Each row has a class, written after it.
[  85 -331 -141 -467  249 -261  141  355   85 -231  234  194  -49  -82
 -562   84 -115  151 -101   -2 -252  384  161  324  -93  104  339  337
  159  -62  -37 -525  250 -254 -467  -71 -275]	fatod
[ -27  336  -85 -119  506 -172   45   87  -50 -883  171  509 -472  -86
  211  379 -453  163 -141  415  -15   18  149  633 -177  141   84 -243
 -158  -77 -189 -588 -106 -288 -119 -338 -247]	tefum
[  60 -360 -178 -529  157 -277  181  388  175 -256  151  157  -59   -3
 -494  113   -2   52 -189   -2 -235  452  173  238 -109   86  301  325
   36   -9   10 -404  227 -193 -538  -48 -326]	Kivo
[-260 -295 -174 -307  280 -356   18  208   60  396 -336  -52  129  186
 -282 -138  316 -192 -245 -175 -285  565  178   81   18  301   78  155
 -328  450  213  -61    5  -34 -433  -61  -70]	fatod
[-111 -291  -27 -395  -47    7   -7  176  416  284 -146   32  138  152
  683  -21 -140 -267   47  298   15   70 -108 -363 -359  204  287  255
    7 -148  179  263  -93   62 -302 -135 -157]	Pumeb
[   9 -464 -203 -460  297 -161  196  390  102 -328  173  119  -31  -58
 -422  114 -147  -74  -50 -163  -94  427  234  162 -153    4  302  492
  118  -98  -49 -552  140 -327 -376  -31 -236]	papo
[  36  279  -13   -7  470  -92   14   65 -118 -712  250  563 -424  -52
  165  392 -487  119 -127  410   44 -121   91  539 -210  177  112 -153
  -99 -112 -159 -569  -71 -330   14 -332 -175]	tefum
[  37 -243 -106 -570  317 -315  135  342  128 -286  134  145  -96  -94
 -517   83  -83  112 -128   43 -263  445  238  389 -101   74  291  305
   24  -74  -60 -567  198 -220 -561 -132 -269]	kevad
[-186 -242 -173 -185  227 -343    9  278   90  234 -422  -62   79  248
 -299 -184  438 -156 -289 -234 -249  473  238   15  109  273   13  189
 -356  425  190  -47  -70   54 -344  -63 -136]	kevad
[-124 -255  -58 -403  -79  -49   47  136  390  336 -130   26  133  119
  737    0 -124 -269   40  354   43   70 -131 -303 -404  223  300  194
   22 -125  177  265  -79   42 -388 -148 -149]	Kivo
[ -41 -432 -135 -428  325 -168  148  424  103 -468   47   71  -87   -4
 -458  139 -216  -30  -34 -249 -152  402  175  201 -164  -40  256  567
   60  -89  -16 -662  105 -331 -390 -100 -215]	kevad
[ -74 -416 -133 -391  383 -218  203  279   36 -407  169  139  -97 -132
 -383  234 -237 -104   -7  -56 -138  428  199  303 -208   49  275  428
   67  -85  -37 -617  140 -379 -420 -121 -256]	papo
[  71 -315 -140 -557  265 -371  115  421  142 -320  170  158  -93  -57
 -536   29  -50  173 -217   22 -287  455  270  365  -96  127  330  388
   30  -58  -23 -519  217 -265 -636 -113 -364]	papo
[  75 -337 -157 -519  246 -304  139  373  119 -307  138  151  -69  -87
 -427  134 -106   76 -142   13 -219  402  175  305 -188  130  333  387
  122  -80  -38 -483  189 -277 -576  -98 -315]	Foz
[-208 -125  -50 -462   74  -90   39  136  386  290 -223   67   68  171
  658   -1 -120 -268   14  386  -48  174  -76 -240 -369  303  286  171
  -50 -139  214  167 -118   42 -477 -214 -127]	tefum
[-161 -238  -49 -365  -54  -32   66  195  416  284 -179   38  112  171
  691  -31 -103 -234   22  315   41   75 -128 -283 -355  194  280  157
  -51  -99  188  235 -154   37 -330 -154 -143]	Kivo
[-176 -240  -38 -442   -2  -44   28  172  409  315  -81  107   71   74
  779   30 -132 -256   12  389   49  115 -136 -247 -385  239  316  159
    0 -187  218  240  -87  -19 -421 -155 -184]	fatod
[-176 -145   26 -431    9  -23  108 -121  350  449 -149   99   16   98
  571  181 -396 -316  -15  441  -40  177  -80 -125 -364  186  230  149
  -50 -245  133   97   24   33 -339 -203 -111]	Pumeb
[-246 -312 -247 -281  273 -326   18  204  122  324 -373 -108  166  241
 -267 -200  321 -177 -241 -208 -257  536  191  -12   39  279   21  139
 -375  472  217   50  -44  -54 -357  -64  -84]	Kivo
[-266 -291 -151 -104  215 -345   51  283   54  228 -385  -26   78  283
 -254 -167  386 -202 -277 -266 -221  475  199   25   38  291   21  205
 -326  461  235  -69  -81  -79 -343  -19  -65]	fatod
[-147 -250 -212 -252  211 -326   11  250  106  384 -245  -49  146  107
 -289 -158  389 -131 -285 -143 -243  481  145   -4   55  288   18  164
 -313  413  197   75  -18   48 -356  -33 -103]	Kivo
[-220 -306 -178 -233  191 -342  -11  204  130  299 -356 -115  160  206
 -228 -158  316 -211 -258 -177 -251  525  222  -71   37  299   22  187
 -320  468  211   70  -18   -7 -368   -6 -112]	tefum
[-178 -212    7 -407  -58  -67   10   56  432  245 -128   41   72   71
  840   50 -155 -290   23  419   49   82 -118 -250 -381  220  266   66
  -30 -158  182  326  -88   13 -382 -166 -215]	Foz
[-129 -285 -183 -155  142 -348  -36  304   38  316 -319 -118  194   91
 -296 -218  537 -162 -197 -240 -201  421  228   -7  101  247   54  182
 -218  408  134   23  -53  128 -344   34 -122]	papo
[-123 -346 -292 -231  117 -231  -21  381  119  352 -344 -113  201  210
 -240 -291  492 -103 -223 -258 -191  408  116  -58   55  214   57  188
 -275  394  114   55 -115  150 -258  -16  -62]	papo
[ 133 -321 -191 -555  256 -311  115  413  130 -316  197  164  -89  -64
 -556   51  -60  120 -211    9 -249  405  251  305  -91  116  327  419
  115  -80  -49 -517  228 -220 -570  -89 -319]	fatod
[ 164 -337 -168 -558  168 -356  108  421  138 -320  158   81  -74  -68
 -543   40    0   82 -197    1 -246  443  268  205  -99  121  333  447
  116  -66  -64 -455  242 -175 -615  -47 -349]	tefum
[-153 -312 -240 -167  164 -284   15  352   56  340 -351 -129  169  217
 -374 -253  504 -166 -223 -297 -195  474  166  -14   90  233   51  204
 -310  409  141  -10 -100  130 -325   -1  -25]	dasaf
[-220  -83   73 -317   72  -41  120 -254  303  358 -119   51  -38  -18
  648  280 -467 -366   15  509  -13  125  -34  -48 -400  194  168  176
   -8 -238  108   81  -27  -35 -342 -234 -146]	dasaf
[ -38 -508 -187 -431  257 -186  153  374  149 -431  120   23  -41  -30
 -408  126 -196 -101  -53 -182 -148  428  218  102 -191  -10  238  543
   52    4  -32 -505  120 -375 -383  -45 -270]	tefum
[-241 -337 -210 -271  203 -318   20  197  121  358 -337  -97  158  181
 -253 -119  332 -234 -262 -234 -250  548  183  -20   30  273   28  179
 -303  437  228   54   -2  -23 -384  -11  -98]	Foz
[ -18  339  -49 -139  475  -80   49  105  -79 -741  266  592 -469 -153
  299  404 -545  243 -112  486   55  -57   55  618 -250  160  153 -224
  -71 -213 -198 -536 -108 -315  -46 -350 -186]	papo
[ -29  236 -134 -131  511 -152   43  235   -2 -867  209  549 -453  -12
  159  296 -392  161 -182  332  -32   56  161  573 -146  155  114 -145
 -186  -72 -151 -565 -125 -277  -90 -327 -241]	Pumeb
[-260 -350 -156 -326  242 -354   34  140  144  271 -359 -168  173  166
 -222  -90  247 -300 -241 -190 -277  598  232  -18  -14  240    8  207
 -377  503  204   27   15  -30 -432  -25 -120]	Kivo
[ 181 -270 -153 -542  249 -323  127  396  107 -333   82  144  -37   33
 -670   -1  -26  147 -188   14 -324  415  278  304  -41  130  301  416
  113  -23  -89 -575  228 -137 -566  -84 -270]	fatod
[-121 -437 -135 -416  343 -265  161  335   63 -440  131   77 -133 -167
 -291  201 -171 -117  -18 -152 -113  436  187  281 -227  -10  238  413
   13  -39   -8 -550  111 -438 -425  -94 -226]	papo
[-184  -82   79 -441   82  -51   67 -190  301  439 -109   82  -33  -24
  624  256 -438 -307  -40  516  -11  151  -14  -34 -403  196  231  146
   22 -265   91   20   23  -19 -392 -219 -193]	tefum
[-141 -285  -53 -459  -30  -59   12  234  421  278 -161   57  141  233
  693 -100 -112 -244   -5  307   17  136  -32 -309 -368  250  350  233
  -40 -131  178  221  -98    9 -416 -140 -134]	Pumeb
[ -42  258  -35  -96  471 -119   30  171 -100 -753  180  530 -480  -61
  283  318 -406  204 -143  329   68  -64   90  598 -220  136  155 -215
 -153 -102 -147 -563 -126 -404  -42 -347 -149]	kevad
[-108  232  -27 -152  539 -132   -4   93 -111 -755  198  562 -413 -101
  322  387 -569  124  -91  339   65  -49  123  623 -266  142  199 -168
 -112 -143 -144 -610  -78 -443  -75 -353 -133]	Pumeb
[-207 -305 -206 -257  261 -306   23  248  106  266 -398  -97   95  264
 -322 -159  342 -162 -227 -214 -301  524  200    0   35  282   30  185
 -324  466  189  -52  -50   -3 -331  -69 -106]	kevad
[ -35 -498 -194 -433  269 -219  205  400  132 -450  124   79  -58   43
 -432  101 -157  -79  -62 -164 -148  464  247  170 -145   30  301  522
   55  -19  -37 -547  131 -351 -439  -57 -268]	dasaf
[-128 -226  -34 -472  -38  -27   14  192  424  328  -87   93  105   91
  705   29 -141 -234  -30  370    2  123 -108 -271 -387  254  312  216
    4 -177  174  224  -85   49 -431 -153 -200]	Foz
[  54 -368 -156 -592  249 -315  147  433  155 -321  168  174  -92  -62
 -475   95  -22  108 -182   19 -242  487  231  330 -134  106  344  331
   64  -35  -43 -486  204 -255 -592  -85 -367]	Foz
[-208 -305 -258 -227  187 -333   34  252   84  243 -321 -191  101  105
 -225 -187  471 -164 -214 -186 -203  476  164   45   61  214   20  111
 -347  409  134   73 -107   65 -342  -49 -111]	Kivo
[-120 -244  -65 -434  -93  -20   26  198  470  333 -175   18  123  127
  760  -35  -81 -274  -35  318   52   68  -78 -369 -372  228  277  262
   13 -162  181  331 -135   97 -378 -137 -182]	Foz
[-276 -257 -183 -353  293 -350   56  124  126  367 -361 -131  161  118
 -219  -86  258 -203 -208 -125 -308  630  180   33    5  298   23  208
 -349  386  227   45    5    9 -483  -73 -101]	Kivo
[-237 -249 -252 -228  226 -292   34  315   76  227 -329 -118  113  142
 -230 -214  484 -104 -216 -237 -188  460  176   72   78  204   40   89
 -307  409  140    6 -122   69 -330  -38 -103]	Kivo
[-182 -300 -270 -232  225 -344   13  295   43  308 -353 -113  129  198
 -357 -183  428 -153 -211 -210 -265  467  160   61   66  275   73  216
 -276  440  140  -58  -76   59 -381  -69  -80]	dasaf
[  -8  270  -62 -134  458 -150    1  282  -15 -897   81  510 -490  133
  102  209 -323  177 -233  209  -65   11  161  486 -100  124   76 -111
 -217  -22 -114 -577 -140 -300  -35 -306 -141]	Pumeb
[ -52  304  -35  -29  509 -114    8  146 -134 -750  223  606 -422   -2
  186  306 -482  220 -130  336   -5  -44   81  625 -208  211  149 -194
 -118 -112 -141 -650  -74 -393  -56 -358 -118]	tefum
[-225  -97  104 -357   31  -11   92 -257  330  399  -90   51  -15  -32
  636  293 -450 -373   -7  514   19  131    6  -72 -367  138  152   99
   25 -224  102   93    4  -44 -339 -142 -204]	dasaf
[-167 -282 -221 -184  180 -308   25  352   62  313 -334 -131   91  112
 -283 -213  557 -181 -238 -265 -157  429  176    1  111  213   51  161
 -273  378  150   -4 -115  139 -294  -19  -65]	kevad
[-183 -260 -207 -246  251 -312   53  212   93  275 -375 -104  127  250
 -304 -190  321 -133 -257 -181 -248  488  185    5   65  253   28  163
 -344  452  167  -11  -94   -6 -305  -60  -63]	Kivo
[-150 -256  -36 -391   10   14   29  116  393  377  -99   55  125   86
  723   14 -174 -225   31  355   46   80 -138 -279 -403  247  295  185
   39 -140  178  250 -104  -22 -305 -157 -143]	kevad
[-268 -273 -193 -280  281 -339   18  202  106  327 -285  -66  113  125
 -231 -116  305 -140 -248 -157 -242  575  162  103   -4  268   32   88
 -372  421  200   -7   -8  -52 -430  -49 -140]	tefum
[-132 -417 -146 -437  368 -190  196  325  102 -449  164  117  -94  -94
 -343  203 -263  -45  -30 -101 -148  420  199  272 -198   26  273  490
  104  -73   -6 -577  120 -425 -435  -91 -267]	fatod
[-266 -123  105 -370  124  -92   57 -187  280  404  -84   98  -13  -90
  649  264 -347 -368  -13  463   14  164    0   10 -382  189  206   73
  -58 -195  150   38    4  -97 -395 -209 -192]	kevad
[-165 -227 -259 -226  190 -348   18  306   22  340 -348 -108   99  175
 -418 -190  511 -102 -195 -214 -259  477  141   59  141  259   74  130
 -266  403  163  -37  -39  158 -379  -52  -99]	kevad
[ -17  279 -102 -179  461 -102   30  221    7 -873  187  557 -466    0
  254  306 -393  223 -168  328  -16   25  116  605 -158  120  115 -214
 -202 -132 -146 -540  -93 -287 -116 -349 -234]	Foz
[-132 -330 -209 -240  237 -332  -29  226  110  337 -260  -56  133  168
 -279 -155  363 -143 -258 -165 -267  462  204    1   73  296   69  189
 -263  458  189   45  -12  -36 -314  -34 -165]	dasaf
[  -5  232  -82 -195  461  -85   67  197    1 -882  139  519 -463   89
  149  300 -497  141 -158  295  -43   56   63  510 -204  112  104 -173
 -204  -37 -173 -591  -95 -283  -29 -329 -139]	fatod
[  99 -297 -175 -514  233 -281  147  345  116 -237  141   99  -50 -111
 -532   94  -38   52 -154  -29 -225  427  252  294 -104   73  287  404
   89  -79  -62 -512  206 -177 -555  -67 -275]	kevad
[ -37  251  -64 -246  549 -151    8  214    1 -783  263  563 -447 -103
  159  339 -406  178 -231  315  -39   91  144  630 -182  132  113 -202
 -235  -39 -125 -602  -48 -364 -160 -321 -243]	kevad
[-218 -222  -17 -431  -25  -45  -16  197  425  286 -146   29   75  129
  782  -28 -161 -230   20  303   25  110 -129 -280 -383  209  298  183
  -44 -137  215  246 -131  -37 -417 -157 -155]	dasaf
[   5  341 -119  -99  449 -176   19  267  -28 -899  237  559 -495    1
   74  288 -355  228 -229  309  -88   21   84  568 -125  179   82 -126
 -187  -65  -84 -552  -97 -293 -177 -316 -217]	fatod
[-164 -378 -241 -236  177 -298    3  334   44  336 -257 -150  139  136
 -350 -219  455 -191 -238 -263 -189  494  141  -17   29  226   66  157
 -302  458  111  -18  -53   53 -300   -5  -56]	tefum
[  22  233 -102 -130  414  -42   72  264  -19 -742  246  642 -385   50
  135  307 -477  267 -187  348    3    3   26  574 -228  167  154 -147
 -166 -120 -175 -579  -79 -266  -70 -341 -180]	Foz
[  56  262 -120 -182  480 -163   11  285    6 -805  134  574 -423   84
  104  224 -300  197 -283  289  -58   34  208  537 -102  181  138 -120
 -183  -20 -139 -588 -115 -237 -111 -312 -251]	papo
[-179 -213  -80 -505   -4  -54   33  221  454  278 -192   61   68  203
  653  -43  -76 -210  -54  370  -47  186 -121 -263 -344  266  280  179
  -76 -123  226  256 -103   78 -477 -181 -186]	fatod
[  -8  306  -41  -79  452  -60    6  121 -128 -705  229  588 -438  -58
  225  348 -479  214  -95  372   32 -105  -24  563 -216  138  118 -208
 -111 -146 -152 -572 -105 -359    6 -336  -87]	fatod
[-197  -71   86 -356  111  -41   70 -193  296  403 -151  103   13   24
  565  198 -385 -303  -18  454  -22  133  -16   -2 -327  176  189   80
  -59 -215  112   -5   -2   -5 -337 -238 -153]	kevad
[-134 -198  -23 -438   15  -68   27   32  376  275 -158   34   53  129
  643   72 -184 -309   21  431  -29  123  -89 -261 -373  254  252  152
  -13 -118  172  196  -60   19 -391 -192 -171]	kevad
